Questions about the array below.
1) What is the entry just left of the smallest entry?
2) What is the entry just right of the smallest entry?
3) What is the entry just right of 18.82?
4) What is the entry just right of -263.16?
[[6.73, -52.28, -107.23, -40.09, -78.02, -109.63, -108.72, -10.37, 5.72, -26.01, -106.61, -108.51, 3.85, -63.89, -52.59], [88.51, -39.00, -107.23, -6.49, -78.02, -143.94, -155.05, -10.37, 24.08, -26.01, -166.43, -101.36, 3.85, -23.73, -7.19], [108.30, -52.28, -107.23, -40.09, -124.93, -150.98, -169.97, 73.88, 123.06, -26.01, -174.01, -142.12, 3.85, -153.52, -52.59], [40.37, -52.28, -82.03, -40.09, -158.85, -143.94, -137.77, -10.37, 73.82, -26.01, -166.43, -126.77, 3.85, -93.26, -52.59], [40.37, -52.28, -107.23, -40.09, -181.85, -263.16, -137.77, -16.26, 83.60, -26.01, -321.49, -129.67, 3.85, -63.89, -52.59], [-55.50, -52.28, -114.52, -40.09, -47.32, -143.94, -137.77, -10.37, 73.82, -26.01, -166.43, -126.77, -13.18, -51.46, -52.59], [53.67, -52.28, -107.23, -40.09, -78.02, -123.69, -137.77, -10.37, -71.74, -106.13, -171.20, -126.77, 3.85, -63.89, -52.59], [28.40, -52.28, -124.47, -86.68, -78.02, -143.94, -137.77, -10.37, 5.91, -26.01, -139.59, -143.65, 27.20, -63.89, -52.59], [8.42, -52.28, -107.23, -40.09, -78.02, -112.01, -111.96, -10.37, 7.94, -26.01, -112.57, -114.36, 3.85, -63.89, -52.59], [40.37, -52.28, -250.38, -67.31, -78.02, -146.29, -185.36, 18.82, 73.82, 20.79, -166.43, -245.44, 111.65, -63.89, -52.59], [40.37, -52.28, -107.23, 1.93, -78.02, -143.94, -137.77, 101.22, 103.89, -26.01, -166.43, -126.77, 3.85, -94.08, -63.12], [77.21, -52.28, -107.23, -73.16, 21.39, -143.39, -108.20, -10.37, 73.82, -26.01, -146.06, -126.77, 3.85, -63.89, -52.59], [40.37, -52.28, -132.37, -40.09, -78.02, -143.94, -147.13, 22.58, 73.82, 18.88, -156.58, -126.77, 3.85, -63.89, -52.59], [188.36, -52.28, -107.23, -61.05, 16.06, -143.94, -137.77, -10.37, 190.45, -26.01, -182.72, -126.77, 53.42, -63.89, -52.59]]
1) -26.01
2) -129.67
3) 73.82
4) -137.77

Read these off the table that follows.
1) Read off the 5th entry in reading order.
2) Read off the entry directly above -0.014.
3) Read off the 3rd entry on the diagonal from the top-right corner.
4) Read off the entry in the top-left corner.
5) Read off the last entry of the largest entry's row.
6) Read off the first entry of the largest entry's row.
7) Read off the third smallest entry.
8) Read off the 2nd largest entry.
[[-0.056 -0.085  0.126 -0.150]
 [ 0.150  0.131 -0.098 -0.207]
 [-0.112  0.029  0.104  0.011]
 [-0.172 -0.039  0.129  0.093]
 [ 0.083 -0.088 -0.014  0.052]
 [ 0.106 -0.144  0.120 -0.155]
 [ 0.156 -0.089 -0.122  0.148]
 [-0.051  0.079 -0.090 -0.032]
 [-0.212 -0.003  0.186  0.130]]
1) 0.150
2) 0.129
3) 0.029
4) -0.056
5) 0.130
6) -0.212
7) -0.172
8) 0.156

Questions about the table below. Indices start at 1.
1) The bottom entry of the column that holds the largest entry?
2) The entry at row 2, column 1?
3) The entry in the top-right corner?
4) The entry in the bottom-left corner?
5) The bottom-right entry?
6) The entry in row 1 and column 1?
7) The entry just left of -22?
8) The entry in row 3 and column 3?
[[  3  -8   2  17 -12  -3  -5  -6  -3 -11  -3  -3   2  -4   4   7]
 [ -4  -3  -1  12  -7  -2   1  -3   4  -7  -2  -2  -1   3  -1  -1]
 [  9   2  11  -2   5  12  -3  10  -7   5  12  10  10  -7  13   9]
 [ -4  20  10 -22  23  20  11  27   7  23  21  21   5   8   4  -8]]
1) 27
2) -4
3) 7
4) -4
5) -8
6) 3
7) 10
8) 11

[[ 0.02  0.01 -0.02  0.02  0.04 -0.03  0.02 -0.02  0.01 -0.02 -0.03  0.02
   0.02  0.02 -0.02]
 [-0.08  0.04 -0.11  0.00  0.17 -0.14 -0.05 -0.07 -0.10 -0.05 -0.14 -0.05
  -0.06  0.02 -0.06]
 [-0.11 -0.03 -0.11 -0.05  0.20 -0.17 -0.09 -0.04 -0.13  0.00 -0.16 -0.10
  -0.09 -0.04 -0.01]
 [-0.05 -0.22  0.02 -0.12  0.10 -0.07 -0.10  0.10 -0.05  0.19 -0.07 -0.11
  -0.07 -0.15  0.18]
 [-0.06 -0.10 -0.04 -0.07  0.12 -0.10 -0.07  0.02 -0.07  0.08 -0.10 -0.08
  -0.06 -0.07  0.07]
 [ 0.07  0.02  0.02  0.05 -0.02  0.03  0.07 -0.01  0.07 -0.03  0.03  0.07
   0.06  0.04 -0.03]
 [ 0.04  0.03  0.00  0.05  0.01  0.00  0.05 -0.02  0.04 -0.03  0.00  0.05
   0.04  0.04 -0.04]
 [ 0.01 -0.27  0.09 -0.13  0.01  0.00 -0.07  0.16  0.02  0.25  0.00 -0.07
  -0.02 -0.17  0.24]
 [ 0.05 -0.12  0.06 -0.03 -0.01  0.02  0.01  0.08  0.05  0.11  0.02  0.01
   0.03 -0.06  0.10]
 [ 0.00  0.09 -0.07  0.06  0.07 -0.06  0.03 -0.08 -0.01 -0.10 -0.06  0.03
   0.02  0.07 -0.10]
 [ 0.06 -0.20  0.10 -0.07 -0.04  0.05 -0.01  0.13  0.07  0.19  0.05 -0.01
   0.03 -0.11  0.18]
 [ 0.02  0.01 -0.02  0.02  0.04 -0.03  0.02 -0.02  0.01 -0.02 -0.03  0.02
   0.02  0.02 -0.02]
 [-0.05 -0.14 -0.01 -0.08  0.10 -0.08 -0.08  0.05 -0.05  0.12 -0.08 -0.08
  -0.05 -0.09  0.10]
 [ 0.17  0.04  0.09  0.10 -0.14  0.13  0.15  0.02  0.17 -0.04  0.13  0.16
   0.14  0.08 -0.03]]
The entry just right of the smallest entry is 0.09
Which number is the entry just left of 0.11?
Answer: 0.05
The minimum: -0.27
The entry just left of the largest entry is 0.02
Which number is the entry just left of the smallest entry?
Answer: 0.01

Read these off the row that follows.
1) Find the centre entry.
2) Find the entry just right of 29.
3) Find the smallest entry.
4) Find the entry just left of -20.
array([ -5,  29, -17, -26,  23,  28,  22, -20,  22])
1) 23
2) -17
3) -26
4) 22

[[151  36  34 225  47 152 131]
 [227 234 234  39 231 243  37]
 [ 56 183 184 116 154  68 210]
 [213 233 245  52 223 226  48]
 [228 233 228  54 231 239  42]
 [229 226 234  44 237 246  44]
 [182  57  59 189  76 185  72]
 [ 44  97  64 186  53  45 216]]
Give the 2nd entry, reading row by row.
A: 36
The entry just right of 76 is 185
The last entry, reading row by row: 216
Give the last entry in the row that holds the largest entry.
A: 44
The entry in the top-left corner: 151
Give the smallest entry in the first row.
A: 34
The entry just left of 210 is 68
The first entry in the row that holds the largest entry -> 229
Give the entry directly below 210.
A: 48
Give the top-right entry.
A: 131
Give the entry just left of 76.
A: 189
The entry directly above 53 -> 76
Give the 4th entry from the end, reading row by row.
A: 186
Give the third entry from the end, reading row by row.
A: 53
The bottom-left entry: 44
The bottom entry of the column that holds the smallest entry -> 64
The entry just left of 154 -> 116
Give the entry directly above 183.
A: 234
The 2nd largest entry -> 245
Give the 2nd entry on the diagonal from the top-right corner.
A: 243
